Below are the code and all the weights of a small trained network. Each question names an input and a class and asks about switching units off, where a switched-off unit gives its printed mean instead of its output.

import numpy as np


def w(rows, s, z=0):
    codes = np.array(rows[::2]) - 128.0
    scale = np.full(codes.shape[1], s)
    scale[-1] = z or s
    return codes * scale


def f(y):
    return np.maximum(y, 0)


def log_softmax(a):
    a = a - a.max(-1, keepdims=True)
    return a - np.log(np.exp(a).sum(-1, keepdims=True))


def net(x, mask):
    res = np.array(x, float).reshape(1, 6) / 4 @ E
    y = f(res @ A[0][:, :-1].T + A[0][:, -1])
    res = res + np.where(mask, y, B[0][:, -1]) @ B[0][:, :-1]
    return log_softmax(res[-1] @ U[:, :-1].T + U[:, -1])


A, B = {}, {}
E = w([
[179,130,206],'x0',
[128,128,128],'x1',
[128,128,128],'x2',
[128,128,128],'x3',
[124,20,136],'x4',
[244,140,63],'x5',
],0.011)
A[0] = w([
[207,45,80,31],'neuron 1',
[195,127,247,186],'neuron 2',
[74,129,66,179],'neuron 3',
[92,130,61,254],'neuron 4',
[25,9,190,184],'neuron 5',
[196,137,248,155],'neuron 6',
[84,250,156,225],'neuron 7',
[183,129,227,167],'neuron 8',
[190,89,80,124],'neuron 9',
[98,126,66,237],'neuron 10',
[96,128,68,221],'neuron 11',
[109,129,93,195],'neuron 12',
[194,131,245,159],'neuron 13',
[134,39,129,163],'neuron 14',
[187,166,193,110],'neuron 15',
[11,211,201,198],'neuron 16',
[120,155,48,212],'neuron 17',
[180,29,97,57],'neuron 18',
[80,229,157,205],'neuron 19',
[177,229,93,154],'neuron 20',
[210,231,65,161],'neuron 21',
],0.015,0.0046)
B[0] = w([
[233,108,87,186],'neuron 1',
[101,36,53,209],'neuron 2',
[119,152,146,181],'neuron 3',
[151,197,191,188],'neuron 4',
[60,42,253,251],'neuron 5',
[47,90,78,205],'neuron 6',
[208,156,65,211],'neuron 7',
[108,57,58,194],'neuron 8',
[178,178,78,183],'neuron 9',
[155,182,181,181],'neuron 10',
[169,186,170,178],'neuron 11',
[152,163,157,159],'neuron 12',
[95,44,37,204],'neuron 13',
[170,69,184,181],'neuron 14',
[73,138,105,175],'neuron 15',
[237,53,97,238],'neuron 16',
[139,187,133,186],'neuron 17',
[216,81,95,179],'neuron 18',
[207,131,83,199],'neuron 19',
[51,192,118,206],'neuron 20',
[59,237,102,232],'neuron 21',
],0.032,0.016)
U = w([
[254,133,130,196],'0',
[203,81,47,230],'1',
[140,174,121,1],'2',
[82,135,71,102],'3',
[147,114,204,99],'4',
[104,63,128,66],'5',
],0.0099,0.0037)

Each question gives the input, the list of numbers given to net, and the class t.
The units are the neurons (one row each of A and B). Each row of codes is followed by its name. A weight is (code - 128) times the scale printed after its matrix; where a second scale follows, it is the last column's (A, B and U).
mask holds one flag per neuron, in row order. A switched-off neuron (its flag False) gives its mean, the last column of its row in B, instead of its output. The means were averaged over made-up inputs and are rounded, as every weight is.
A unit's drop is (log p(t) with every unit on - log p(t) with that unit switched off) / (log p(t) with every unit on - log p(t) with every unit switched off).
unit that matters most: the unit with the biggest drop
k most important neurons: the k neurons with the biggest drops, biggest first
drop of u: that unit's drop, to one decimal
input [6,-6,0,-2,8,-8], class 5: unit that matters most : neuron 5
input [-2,-5,4,7,7,0], class 4: 2 most important neurons : [neuron 5; neuron 16]
input [0,7,2,2,-6,1], class 2: 2 most important neurons : [neuron 21; neuron 20]
input [-7,2,-6,7,2,0], class 4: 2 most important neurons : [neuron 16; neuron 7]
input [-2,5,-6,2,0,7], class 2: 3 most important neurons : [neuron 21; neuron 16; neuron 20]
input [8,6,4,8,0,4], class 3: 2 most important neurons : [neuron 16; neuron 6]
input [-8,-8,-5,8,7,0], class 4: 2 most important neurons : [neuron 5; neuron 16]
input [0,-8,3,-8,8,1], class 0: 2 most important neurons : [neuron 18; neuron 1]
input [-3,-1,6,2,-4,6], class 2: drop of neuron 1 : 0.0
input [3,7,-4,1,-1,7], class 3: drop of neuron 21 : 0.1
input [4,-5,8,8,-1,7], class 3: drop of neuron 21 : 0.1
